Here is a tiny trained network, its code and every weight. The questions are about switching its units off for an input and a class, where a switched-off unit gives its printed mean instead of its output.

import numpy as np


def w(rows, s, z=0):
    codes = np.array(rows[::2]) - 128.0
    scale = np.full(codes.shape[1], s)
    scale[-1] = z or s
    return codes * scale


def norm(h):
    return h / np.sqrt((h * h).mean(-1, keepdims=True) + 1e-5)


def f(y):
    return y / 2 * (1 + np.tanh(0.7978845608 * (y + 0.044715 * y**3)))


def log_softmax(a):
    a = a - a.max(-1, keepdims=True)
    return a - np.log(np.exp(a).sum(-1, keepdims=True))


def net(x, mask):
    res = np.array(x, float).reshape(1, 2) / 4 @ E
    u = 0
    for l in range(3):
        y = f(norm(res) @ A[l][:, :-1].T + A[l][:, -1])
        res = res + np.where(mask[u : u + 6], y, B[l][:, -1]) @ B[l][:, :-1]
        u += 6
    return log_softmax(norm(res)[-1] @ U[:, :-1].T + U[:, -1])


A, B = {}, {}
E = w([
[63,254,75,204,183,25,180,138,136],'x0',
[123,195,177,28,191,135,105,163,83],'x1',
],0.0096)
A[0] = w([
[165,2,114,172,72,212,117,110,140,53],'0.n0',
[144,62,77,93,224,83,101,109,163,243],'0.n1',
[138,93,144,172,53,140,149,175,118,5],'0.n2',
[134,82,200,40,143,231,130,120,124,65],'0.n3',
[109,110,83,208,92,93,147,101,146,140],'0.n4',
[110,183,146,91,72,107,194,157,161,143],'0.n5',
],0.0091,0.0015)
B[0] = w([
[70,177,220,110,246,93,126,32,135,251],'0.n0',
[189,159,209,127,88,141,150,108,107,137],'0.n1',
[46,129,19,150,113,171,116,49,135,159],'0.n2',
[150,105,24,153,22,170,118,217,130,226],'0.n3',
[180,84,123,181,31,129,135,193,91,209],'0.n4',
[130,179,173,111,153,123,132,103,71,150],'0.n5',
],0.013,0.011)
A[1] = w([
[159,58,93,208,99,79,174,108,171,95],'1.n0',
[88,73,135,111,207,106,142,9,204,35],'1.n1',
[117,125,133,150,178,90,142,92,120,13],'1.n2',
[176,73,99,78,115,131,146,185,164,101],'1.n3',
[172,78,156,143,128,83,122,160,134,255],'1.n4',
[102,203,170,50,227,90,134,122,138,227],'1.n5',
],0.016,0.00081)
B[1] = w([
[158,166,171,113,83,123,224,217,116,199],'1.n0',
[164,157,203,173,160,216,73,22,78,232],'1.n1',
[149,81,103,85,127,168,58,129,147,180],'1.n2',
[139,84,52,128,127,153,76,162,164,175],'1.n3',
[92,150,150,141,112,162,170,63,123,148],'1.n4',
[66,127,88,152,234,2,104,113,65,252],'1.n5',
],0.013,0.015)
A[2] = w([
[155,110,166,112,162,96,115,70,185,7],'2.n0',
[104,118,159,148,171,166,97,4,148,137],'2.n1',
[120,139,155,62,102,135,118,144,146,50],'2.n2',
[203,83,130,53,125,159,100,160,181,192],'2.n3',
[119,131,86,65,107,158,211,111,169,50],'2.n4',
[122,135,162,144,75,99,188,146,171,34],'2.n5',
],0.019,0.0016)
B[2] = w([
[155,157,139,119,83,130,168,137,180,159],'2.n0',
[231,122,253,105,106,179,75,102,109,248],'2.n1',
[134,151,38,173,140,128,124,176,128,129],'2.n2',
[89,45,72,71,109,161,81,122,117,179],'2.n3',
[114,126,118,111,174,123,80,124,120,148],'2.n4',
[128,116,136,174,62,132,229,161,77,185],'2.n5',
],0.015,0.017)
U = w([
[199,134,211,115,134,174,105,43,145,188],'0',
[152,135,123,160,53,114,252,172,115,216],'1',
[122,49,15,73,88,167,94,156,160,173],'2',
[94,138,80,123,201,32,131,115,99,158],'3',
[131,148,105,98,130,125,170,100,240,2],'4',
],0.013,0.0028)

Each question gives the input, the list of numbers given to net, and the class t.
The units are the neurons (one row each of A and B). Each row of codes is followed by its name. A weight is (code - 128) times the scale printed after its matrix; where a second scale follows, it is the last column's (A, B and U).
mask holds one flag per neuron, layer by layer. A switched-off neuron (its flag False) gives its mean, the last column of its row in B, instead of its output. The means were averaged over made-up inputs and are rounded, as every weight is.
A unit's drop is (log p(t) with every unit on - log p(t) with that unit switched off) / (log p(t) with every unit on - log p(t) with every unit switched off).
top k neurons: the k neurons with the biggest drops, biggest first
k most important neurons of layer l: the k neurons of layer l with the biggest drops, biggest first
drop of u: that unit's drop, to one decimal
input [3,2], class 3: top 2 neurons : [0.n0 0.n3]
input [1,3], class 3: 2 most important neurons of layer 0 : [0.n3 0.n4]
input [8,2], class 3: top 2 neurons : [0.n3 1.n1]
input [7,0], class 1: top 2 neurons : [0.n0 0.n4]
input [3,-1], class 1: top neuron : [0.n0]
input [0,8], class 2: top 2 neurons : [0.n0 0.n3]
input [2,0], class 1: top 2 neurons : [0.n0 1.n1]
input [2,2], class 3: top 2 neurons : [0.n0 1.n5]
input [1,5], class 3: drop of 0.n4 : 1.4
input [-5,5], class 2: drop of 2.n1 : 0.0
input [-4,3], class 2: drop of 0.n3 : 1.2
input [6,5], class 3: drop of 0.n0 : 0.1
